Here is a tiny trained network, its code and every weight. The questions are about switching its units off for an input and a class, where a switched-off unit gives its printed mean instead of its output.

import numpy as np


def w(rows, s, z=0):
    codes = np.array(rows[::2]) - 128.0
    scale = np.full(codes.shape[1], s)
    scale[-1] = z or s
    return codes * scale


def f(y):
    return y / 2 * (1 + np.tanh(0.7978845608 * (y + 0.044715 * y**3)))


def log_softmax(a):
    a = a - a.max(-1, keepdims=True)
    return a - np.log(np.exp(a).sum(-1, keepdims=True))


def net(x, mask):
    res = np.array(x, float).reshape(1, 6) / 4 @ E
    y = f(res @ A[0][:, :-1].T + A[0][:, -1])
    res = res + np.where(mask, y, B[0][:, -1]) @ B[0][:, :-1]
    return log_softmax(res[-1] @ U[:, :-1].T + U[:, -1])


A, B = {}, {}
E = w([
[152,52,152,199,222,136,57,49,249,185],'x0',
[199,193,164,192,121,40,2,149,143,44],'x1',
[53,12,196,83,127,24,93,179,98,134],'x2',
[120,115,99,141,109,120,119,122,122,134],'x3',
[116,147,121,131,115,109,125,99,126,169],'x4',
[130,102,105,107,105,144,91,131,121,113],'x5',
],0.012)
A[0] = w([
[93,135,154,79,91,47,129,156,79,138,181],'N0',
[105,139,195,138,112,42,65,116,94,86,118],'N1',
[189,143,115,106,47,225,196,113,127,107,222],'N2',
[146,103,114,174,148,199,146,60,172,114,169],'N3',
[88,69,133,132,163,149,151,129,102,170,138],'N4',
[84,74,129,94,128,104,192,143,90,156,185],'N5',
[123,28,151,116,166,30,85,161,179,160,69],'N6',
[151,81,107,127,142,225,186,90,105,189,194],'N7',
[159,177,149,165,132,137,24,108,131,111,157],'N8',
[227,202,106,141,131,117,108,121,94,101,183],'N9',
[77,52,147,62,163,111,164,140,114,175,141],'N10',
[69,170,44,99,129,208,210,128,99,151,253],'N11',
[154,62,132,145,227,140,73,82,244,163,184],'N12',
],0.011,0.006)
B[0] = w([
[145,89,137,144,140,153,172,188,104,45,197],'N0',
[174,111,178,187,99,102,140,181,98,131,202],'N1',
[116,176,147,100,131,97,95,184,163,176,213],'N2',
[140,132,128,171,56,166,141,70,129,197,202],'N3',
[133,95,128,128,171,172,105,92,91,133,174],'N4',
[126,72,111,93,216,154,100,168,112,109,191],'N5',
[77,154,211,120,177,41,45,147,121,138,211],'N6',
[108,140,190,156,83,154,97,100,120,193,218],'N7',
[162,162,73,189,132,92,136,157,162,134,200],'N8',
[166,193,52,82,93,77,160,121,116,111,197],'N9',
[114,90,85,87,197,162,86,125,67,140,196],'N10',
[69,142,159,97,128,115,118,245,176,167,238],'N11',
[102,118,118,165,156,152,68,91,207,204,253],'N12',
],0.012,0.024)
U = w([
[77,156,181,123,159,53,92,193,175,150,225],'0',
[127,133,149,134,79,237,130,68,143,196,162],'1',
[128,44,101,72,193,195,165,181,75,64,129],'2',
[76,68,146,103,221,145,82,25,100,122,14],'3',
[152,240,27,85,80,88,197,143,81,50,147],'4',
[191,159,22,180,153,108,129,52,228,109,4],'5',
[225,58,206,152,97,95,178,174,62,2,84],'6',
],0.01,0.0031)

Each question gives the input, the list of numbers given to net, and the class t.
The units are the neurons (one row each of A and B). Each row of codes is followed by its name. A weight is (code - 128) times the scale printed after its matrix; where a second scale follows, it is the last column's (A, B and U).
mask holds one flag per neuron, in row order. A switched-off neuron (its flag False) gives its mean, the last column of its row in B, instead of its output. The means were averaged over made-up inputs and are rounded, as every weight is.
A unit's drop is (log p(t) with every unit on - log p(t) with that unit switched off) / (log p(t) with every unit on - log p(t) with every unit switched off).
The circuit of an input: a set's keep is (log p(t) with only the set's units on - log p(t) with every unit switched off) / (log p(t) with every unit on - log p(t) with every unit switched off). Starting from the 12 units with the biggest drops (on a tie, the unit counted first), units are removed one at a time, each time the one whose removal leaves the highest keep (on an exact tie, the one counted first), for as long as the keep stays at least 0.8.
circuit, biggest first: the units of the circuit, biggest drop first
k most important neurons: the k neurons with the biggest drops, biggest first
drop when u is switched off: that unit's drop, to one decimal
input [0,3,-6,-6,8,-7], class 4: circuit, biggest first : N12, N9
input [-5,3,-8,3,-4,-5], class 4: circuit, biggest first : N9
input [-4,-7,1,-6,7,4], class 2: 2 most important neurons : N5, N10
input [4,0,8,-2,-8,8], class 3: 2 most important neurons : N11, N10
input [7,1,-8,8,6,-5], class 5: 2 most important neurons : N8, N9
input [1,0,-6,-1,0,3], class 1: 2 most important neurons : N6, N3
input [1,-6,-4,-3,-5,-4], class 1: 3 most important neurons : N6, N3, N7
input [8,0,-7,-5,-3,8], class 1: 2 most important neurons : N3, N7
input [-8,6,0,-8,5,5], class 4: drop when N9 is switched off : 0.5
input [0,4,8,8,-6,-8], class 6: drop when N12 is switched off : 0.2
input [-4,0,8,7,-8,6], class 2: drop when N5 is switched off : 0.2
input [-7,1,7,8,8,-4], class 6: drop when N1 is switched off : 0.2
